[[ 0.79  3.46  4.10]
 [-1.81 -1.44 -2.89]
 [ 0.18  0.81 -0.15]
 [-0.70  0.21  0.95]
 [-6.21  2.50  3.08]]
|
[[-1.81 -1.44 -2.89]
 [ 0.18  0.81 -0.15]]

[[-1.90 -2.97 -4.34 -0.52 -1.42]
 [ 1.01  1.44  2.09 -4.92  0.62]
 [ 2.44  2.68  4.57  0.13  0.72]
 [ 1.67 -1.82  0.01  3.24 -3.09]]
|
[[1.01 1.44 2.09]
 [2.44 2.68 4.57]]

[[-4.02  4.93  1.36 -3.49]
 [-0.82 -4.04  4.65  0.87]
 [-1.54 -2.71  5.20 -0.19]
 [-0.85 -4.00  4.45  1.04]]
|
[[-0.82 -4.04  4.65]
 [-1.54 -2.71  5.20]]

[[ 0.52 -2.50 -1.77]
 [-1.09 -3.77  0.19]
 [ 1.33 -4.82  1.81]
 [-2.56 -2.18 -2.26]]
|
[[-1.09 -3.77  0.19]
 [ 1.33 -4.82  1.81]]

[[-0.29 -1.98 -0.51  0.80 -0.30]
 [-0.61  1.02 -0.82  0.70 -0.87]
 [-1.62 -1.30  0.97  2.79  6.30]]
|
[[-0.61  1.02 -0.82]
 [-1.62 -1.30  0.97]]

[[ 0.07 -0.05  0.54]
 [-1.41  4.49  5.81]
 [-2.77  6.31  0.57]
 [-1.21  2.68 -0.38]]
|
[[-1.41  4.49  5.81]
 [-2.77  6.31  0.57]]
---
[[-3.89 -0.40]
 [ 5.40  2.91]]
|
[[-3.89]
 [ 5.40]]

[[-1.33 -1.65 -1.00 -3.56]
 [-6.17 -0.40  0.83 -1.13]]
|
[[-1.33 -1.00]
 [-6.17  0.83]]

[[-0.54 -0.62 -0.86  0.15  0.56  1.58 -0.01 -0.09]
 [-4.00  1.07 -2.97  1.01  5.67 -3.11 -3.38 -0.65]
 [-1.38  1.95 -1.92  0.82  0.74  3.37 -0.21  1.26]
 [-0.58  2.64 -1.91  0.28  0.22  2.47 -0.66  3.09]
 [-4.19 -0.05 -2.54  1.41  4.92 -1.87 -2.60 -1.03]]
|
[[-0.54 -0.86  0.56 -0.01]
 [-4.00 -2.97  5.67 -3.38]
 [-1.38 -1.92  0.74 -0.21]
 [-0.58 -1.91  0.22 -0.66]
 [-4.19 -2.54  4.92 -2.60]]

[[ 3.58 -1.93 -0.04  4.88  1.32]
 [ 0.45  3.88  1.66 -2.91  1.10]
 [ 3.12  2.71  0.47 -1.38  2.10]
 [ 3.16 -2.79 -0.05  5.11  0.86]
 [ 0.76  3.19  0.34 -3.23  1.17]
 [ 4.89  1.89  0.78  1.54  2.69]
 [ 2.67  4.42  1.09 -2.81  2.20]
 [ 4.79  1.52 -0.16  0.68  2.70]
 [ 3.08  4.05  1.67 -1.79  2.27]
 [ 4.21  0.95 -0.22  1.17  2.19]
 [ 3.82  0.41 -0.19  1.86  1.86]
 [-1.53  3.48  1.47 -3.13  0.15]]
|
[[ 3.58 -0.04  1.32]
 [ 0.45  1.66  1.10]
 [ 3.12  0.47  2.10]
 [ 3.16 -0.05  0.86]
 [ 0.76  0.34  1.17]
 [ 4.89  0.78  2.69]
 [ 2.67  1.09  2.20]
 [ 4.79 -0.16  2.70]
 [ 3.08  1.67  2.27]
 [ 4.21 -0.22  2.19]
 [ 3.82 -0.19  1.86]
 [-1.53  1.47  0.15]]

[[ 2.48 -0.54  1.90]
 [ 0.35 -2.29  6.46]
 [ 1.37  2.63  1.62]
 [ 4.61  2.33 -3.95]]
|
[[ 2.48  1.90]
 [ 0.35  6.46]
 [ 1.37  1.62]
 [ 4.61 -3.95]]

[[ 1.12  2.27 -0.63 -0.91 -1.00  0.06 -1.48]
 [-1.04  1.42  3.62 -0.58  1.73 -2.94 -1.05]
 [-0.70 -1.27  1.62 -0.13 -0.03  1.35  0.25]
 [-0.42 -1.02 -0.54  0.08  0.21  0.68 -0.72]
 [-1.28 -0.50 -0.51 -0.09 -0.01  1.41 -0.54]
 [-0.71 -1.74 -0.82 -0.59  0.19 -0.84  0.85]
 [ 0.62 -0.18  1.48  2.08 -1.24 -0.34 -2.74]
 [ 3.10 -2.60  3.39  2.52  0.78  1.79  3.81]
 [-1.32  0.68 -3.75 -0.05 -6.64 -0.92 -3.08]
 [ 1.10  0.33  0.18  1.01 -0.76  0.58  0.57]]
|
[[ 1.12 -0.63 -1.00 -1.48]
 [-1.04  3.62  1.73 -1.05]
 [-0.70  1.62 -0.03  0.25]
 [-0.42 -0.54  0.21 -0.72]
 [-1.28 -0.51 -0.01 -0.54]
 [-0.71 -0.82  0.19  0.85]
 [ 0.62  1.48 -1.24 -2.74]
 [ 3.10  3.39  0.78  3.81]
 [-1.32 -3.75 -6.64 -3.08]
 [ 1.10  0.18 -0.76  0.57]]

[[-0.91 -0.02 -0.93]
 [-1.03  0.09 -0.33]
 [-2.65  0.50 -1.06]
 [ 0.58 -0.68  0.61]
 [-1.90  5.36 -2.92]]
|
[[-0.91 -0.93]
 [-1.03 -0.33]
 [-2.65 -1.06]
 [ 0.58  0.61]
 [-1.90 -2.92]]

[[-0.57  0.00  1.63 -2.28 -2.61 -4.05 -0.34 -0.86 -0.67]
 [ 2.56  5.00  0.51  0.07  0.00 -3.57 -0.89  2.46 -0.12]
 [ 1.05 -2.11 -4.22  2.88 -0.72  2.58 -1.75  0.15  0.00]
 [ 0.00  4.27  1.27  0.00  0.00  0.00  1.10  3.55  0.34]
 [ 2.43  4.92  0.74  0.07 -0.14  0.00 -0.46  0.00 -0.15]
 [ 0.45 -3.77  0.00 -2.27 -1.30  1.05  0.00  0.00  0.00]
 [ 4.42  0.16  1.10 -0.23  0.50  0.00  0.91  3.13  1.87]
 [-0.73  1.18  0.00  0.00  0.00 -4.04  2.66 -0.28 -0.84]]
|
[[-0.57  1.63 -2.61 -0.34 -0.67]
 [ 2.56  0.51  0.00 -0.89 -0.12]
 [ 1.05 -4.22 -0.72 -1.75  0.00]
 [ 0.00  1.27  0.00  1.10  0.34]
 [ 2.43  0.74 -0.14 -0.46 -0.15]
 [ 0.45  0.00 -1.30  0.00  0.00]
 [ 4.42  1.10  0.50  0.91  1.87]
 [-0.73  0.00  0.00  2.66 -0.84]]
